Each row has two labels, one from each of two sets.
[  4   6   1   0   3  -7  -4 -12  42  -2  18 -28  19  -2  -4  -6 -16  10
   6  -5  -4  21 -40  11   2 -13 -14   9 -19 -18 -11  14  93  -5   3  -8
   1   8  10 -17  -1  -8   4 -26 -12  16 -17   4  16   2  -5   0 -38  35
  16 -58  18   4  -1   9  17 -18 -66 -20] : (46) + G
[-36 -17  -3   0  17  -3  -2  -2  -3  -5  36  33  39  15   0  -6   1  56
   4  -4 -18  16 -27  -1  22 -26  -8 -46  10  23 -29  38  -7  -9  -5  -2
  11 -30  -9 -16   3  22  12 -13  12 -25  -4  -2   4  10  17  -1 -11  18
  27 -20  -8 -36   2  19  10 -44   6  -6] : (46) + C
[  7 -13   0   5  17   5   6   5 -14   0   7  25  18   1  14  -3  -5  24
   8  -3 -13 -16 -21   0  19   3  -5 -44  39  21 -19 -36   3 -27  12  -4
   6 -13  10 -15  -8  23  11  14 -20 -21  13   8  30   5  19  13   5 -24
   9 -13   2  -2   8  -2   4 -18  45 -17] : (46) + X
[  7 -34  -2   3   3  -2  -3   0   8  -2  22 -14   6  -3  -6  -2 -14 -24
  16   6  27   4 -30  -6  12  -3   1 -27  -2  -2  -5 -10  -9 -24  -8  -1
   2   4  -8 -17   1  31  10  -8 -14  -8  -6 -15  16   1   8  -2 -28   7
   7  -4   1   5   2   5  -1 -31  13 -10] : (46) + G
[ 20   1 -11  -1 -13  13   6  -6 -16 -25  18  -1  28   7  12   3   7  -2
 -16   2 -11  -8 -32  -1  35   3  18 -55   7   1 -46 -25   7 -56 -18 -26
  -7  -6  18  17   1  -7   7 -13 -17 -14  23  -1  14   8   5 -10 -39 -13
  -6  -8  11  34   2 -12  14 -22  22 -26] : (57) + X
[-22 -38   3   9  10  -2  -2  -6  -7  31  13  14  17  28  -7   3 -31  36
  11   4  -8   1 -33 -11   6 -24  -5  -9 -10  10 -18  22  -5  -5   2  -5
  -5  -6  18  -6  14  27  13  20   0  -4   3  -5   6  -5 -16   1  -9 -13
  35 -19 -13 -10   4  13   1 -30   8 -25] : (46) + C
[ 21   1  -7  -7   6 -10  16  -2   2  -7  11   0  16  17   5   4   9 -11
  13  -4 -18  -8 -23   0  25  -2  -6 -44   9   6 -34 -28  18 -35   4  -5
  -4  -8  32   8  -1 -24   0  -9 -30 -16  17   1   3   5  32   8 -19 -23
   0 -11   7  -6   7  -6   2   2   5 -22] : (57) + X
[-22 -12 -18 -14 -19  -4   6   1  -3   3  13  15  16  17   3  -6 -31  46
  10   9  -7   3 -21 -11  15 -22   8 -23  -6   1 -29  90 -17 -29 -10  -9
   8  -4  -4 -29   1  14   6 -18   8 -37  -3   0  -1   7  13 -19 -23  25
  20  -8   2  -3   8  11   4 -31  -5 -30] : (57) + C
[ 17  10  -8   0  15   6   6   1   2  -9  10  -4  23   6   2  11   6 -40
  -2   2 -12  14 -26   5  22   1  -1 -37  -1   2 -19 -68  13 -42  14  -8
 -14  -6  17   1  -3   4   2  -6 -15   9  18  -9  22   2   1  -6 -20 -17
  11 -15  -6  -5   1   1  13 -36   3  -9] : (46) + X
[ -1   2  13   3  10  10  -4 -22   8  -7  15   0   1 -13  -6   6  27  -1
  12  21  11 -19  12  17  -5   9  -7 -43  22  -8  -3 -17  -1  -4  -4   3
 -13  10  -7 -24  -7  -2  -4 -10 -14 -36 -88  36  17   0  17  -3  -8  11
 -22  20   9   3  -4  15  15 -17  19   8] : (54) + G
[ 24   3  -1 -13  23   0   6   0   7  -6  25   3  17   2  -4  -4  16 -37
   4  10   9 -11 -34   0  30 -13   6 -48   3   1 -34 -56  28 -45  15 -18
 -21  -5  16   7   3 -11  12 -22 -11 -18   0  -9  19   4  24   9 -28 -14
  -8 -25   6  -4   4 -11  32 -18   1   0] : (57) + X
[ -5   8   2  11  33   4 -17  -4   4  14  -7  25  11   8 -10  -1 -29 -30
  16  -2 -14  17 -25  -8   8 -14  11  22  10  18  24 -38  20 -15  -1  -3
   2 -14  12 -12  -3  20   3   1  -3  24  19 -16   2   9 -28   1 -23 -22
  46 -35   1  -6   5  10   4 -23   7 -29] : (46) + K
[  1 -26  -5  14   0  18  16  24 -25   3  11  13   1   2  19  -7 -19   5
   2   4   7  -6 -17  -7  14  -7  24 -54  -8  10 -15   9 -11 -47  -1  -1
 -14  -4 -16 -42   2  49   4   0  -6 -27  -3  19   1   5  19 -14 -41   9
  -4  36  19   7   0 -16  -4 -40  13 -14] : (57) + G
[ 22  10 -16   1   7 -11  -6 -11  20   3  -7 -13   9  17 -15  -6  -4 -65
  30  16 -14  16 -17   0 -12 -18  -9  45 -25   9  -2  52   0  28   6 -17
  18  11  -3  61   1 -67   7 -21 -14  13  -3   8  -2   1  -6  -3 -38  -6
  26 -66 -10 -52   7   9  30  19 -52  -3] : (46) + K
[  9   3 -16   1   2 -23  11   5  -7  -4  11  22  28  11  14  -1  13  11
  24   0 -31   0 -26   4  20  -3  -9 -45  19  19 -39 -14   4 -34   1 -11
 -16  -9  14  -4  15 -13   4 -11 -11 -18  14  10  -3  11  30  17 -14 -24
   4 -24  -3 -10  16  -1  36  -9  11 -22] : (57) + X
[-10 -25   6  12  -2  15   0  11 -12   3  17  14   8 -19  -3   1 -19  15
  -5   6   4   3 -16  -4   8   0   9 -27   6  -8 -13 -38  -7 -28   1  -6
 -15 -13  -1 -29  -6  51   1  12 -12 -15  11  20  11   3   4   3  -9   8
   2  22   6  11   2  -6  -9 -35  44 -20] : (46) + G
[  8 -18  -4  20   5  -7 -12  -2  -3  -9  14   3  30   0  -5  -1 -34  36
  15  -2  13   8 -37   0  25 -14 -10 -28   8   3  -7  22   1 -29  11  -2
   2  -8  14   4   4  10  29  -2 -22 -16 -12  -7   3   2  -2  -2 -22   7
   3 -29  -7   4  -1   2   6 -41   0 -36] : (46) + G
[ 19  -3  -9   2  27   3   2   1   7  -9  15   3  12   3 -10  -7  -4 -22
   7   4 -13   1 -22  12  21  16   3 -45  18   3 -19 -14  22 -42   9  -9
  -6  -2   9  -5   0  -1  -1 -34   3 -15  -1   7  10   7  15   2 -29   4
  -8 -21  -1  -1   6  -8  16 -18   7 -14] : (57) + X
[ 16 -14  -3   8   6   3   3  -1  -7  11   9  14  22   0  10 -10  -9  -4
   8   0  -6  -8 -20   5  17   6   5 -30  16   5 -22  -6  13 -37  19 -10
  -4 -12  13 -11   0  -7  -2  -9  -7 -18   4  -3   5  -2   8   2 -16  -9
   0 -13  -1   0   3 -95   7 -17  23 -14] : (57) + X
[ 10 -17  10  27 -11  -1   1   1  -7   0  20  -2  10   4   9  -4 -20  30
   3   4  -3   6  -5   1   8   9   8 -28  11  -8 -32  55  -1 -30  -4  -1
   1  -9  -2  -8  -4  -3   0 -11  11 -33  -9   5  10  14 -16   0 -66  19
   0   3  -2  -2   0 -15  10 -17   1 -19] : (57) + C
[-12 -20  11   6 -11 -19   3   3  -2 -14  13  -1  19  15  -1  -4 -18   7
  15   2 -12  10 -20  -7   7 -19  -7 -24 -24  -1 -17  87 -13  -4  -4 -17
  14  16   9 -22   2 -24  12 -37  -1 -26 -14  -4  -2  13  16   3 -36  45
  19 -13  -3   0   7   9  22 -10 -25 -20] : (57) + C
[ -4  -3   3   5  16  11  -2   6   4  -4  22  -2  20  19  -3   4 -19  14
   6  -1 -10  21 -34  -1  19  -8   6 -35   0   7 -16  -9  16 -28   4 -14
  -5   5 -16 -16  -2  19   0  -2 -26 -11  -1  -9   9   7   9   9 -27  11
  25  -5   4   2   2 -11   6 -44  -5 -21] : (46) + G
[  6 -15 -13  -4  10  12  19  11 -61   2 -19  33  -6 -14   7  -3  -6 -14
  10   1   7   5  13  -7  -1  -4  -2  -1  -1  12   2 -16   5  13  -1 -12
 -13 -15   3 -14   2  28   1  22 -23  -5  -6  -4 -10  -6  13   0  -6 -36
   3  28   8   8  -2  -6 -17  -7  66  -6] : (57) + K
[-21 -16 -14   2   5  -1   3  -2 -10  -1  11  11  13   6   5  -3 -34  45
  -6 -10 -12   0 -23   3  18 -13   4 -21   7   4 -17  23  -6 -29  11  27
 -17  -2  -1 -30  11  30  20  -3  17 -11   0   3  -2 -16   4   0 -12   6
  18 -10  -9   1  13  17  10 -40  14 -21] : (46) + C
[-13  -1  -9   5 -13   2   3  14  -3  -4   3   3  10  -3  -8 -18 -36   7
  18   5   7   9  -9  -2  -5 -10  10   3 -27  -5  -4  61 -29  -6 -10  -2
   5   9  -9 -14  -1  17   0   3  -7  -4  -6  -1  -1  -6  -6 -12 -23  31
  18   7   0   4   6  17 -15 -23 -14  -9] : (57) + C
[-25  -8 -12  -1  32   5   3  -4 -19   4   2  43  11   7  45 -19 -21  14
  10  -7  -6   7 -21  -1  15 -12   3 -20   8  60  -5  -6  35  -9   7  -2
  -1 -24   4 -12   1  34   5  11   8  -8  11  -5  -4  -4 -25  -1 -14  -9
  45 -15   0  -9   4 -10 -15 -27  45 -30] : (46) + K
[ -5 -11   0   1  21  -4   4  -8   2  -6  25   7  46   4  22   8 -13  23
  17 -13 -21  -8 -33   2  18  -4 -15 -44  29   2 -17 -42  19 -58   7  -3
  -2 -33   6  -7   6  33  11  -4  -9 -10  11 -13 -26   7  16  14  -1 -17
  17 -31  -7  -2  10   1   8 -32  13 -22] : (46) + X
[-16 -16  -5  25  -4   9  -5   1  -3 -12  18  13  20  -6   9   7 -16  40
  -1  -2   4   8 -47   2  18 -12   2 -44  10  -2  -9  18  -8 -26  -4   9
  -6 -14  -2 -26  -5  35   9  39   7 -17  -8  13   6   7   8  -6 -18  20
  15  -6  -5  -4   7  -1   4 -44   8 -21] : (46) + G
[-19  -6  -6   8  22 -15  -8  -2  -3   3  -7  30  13  -6   2  -6 -16 -18
  19   2 -17  17 -15 -17  -6 -26 -26  24 -11  18  13 -11   0   8   2  -8
   6  -6   7   6   8   2  -8  19 -24   1   9   0 -18  -3 -22  -4 -20 -18
  43 -38  -3   0  -3  13  -7 -30  11 -22] : (46) + K
[ 27   0   5  12  16   5  -8  -6  14  -9  19 -21  18   1   0  11 -10   4
   9   4  -6  -4 -46   2  17   3   2 -23  17  -1 -20 -57  15 -36   1 -16
   7   2  25   1   6  13   5   3  -7   1  33  -1  20   6  51  -1 -17 -20
   7 -39  -5  -1  15  -5  -5 -27  13 -18] : (46) + X
[-29 -21 -12   8  -4  -5   8  -3   0   1  17  17  21   0  11  -3 -15  37
   1  -8  -2   7 -20 -13  19 -17  -1 -19   8   0 -21  58 -15 -26  -6 -43
   5  -9 -10 -17  10  19  10 -20  18 -94  -6  -1 -10 -16  -1   2  -8  17
  23  -5 -15  -6  -2  10   0 -37 -10 -25] : (46) + C
[-31 -25 -10   9  24  67  -5 -13   5 -15  39  35  39  19   2  -3 -32  51
  16   3 -21  13 -55  -1  34 -81 -15 -63  11  23 -18  23  -5 -47   0  -9
   1  -9   4 -25   2  33  19 -13  -4 -24 -13  -3   2   9  30  -1 -35   7
  33 -41  -9  -9  13  21  34 -63   5 -46] : (46) + C
[  1  -2 -15   4  15 -19  -9  -8  -7  -1  -7  16  25   1   0  -8 -19  -7
  26  -1 -28  10 -36   0   6  -8 -15  11   0  18   3   9  17 -11   8  -3
   2   0   8  19  -8   0  -2  -2 -20 -21  37  -4 -10  -3 -17  -5 -25 -18
  38 -49  24  -2  18  -7  -5 -21   2 -36] : (46) + K
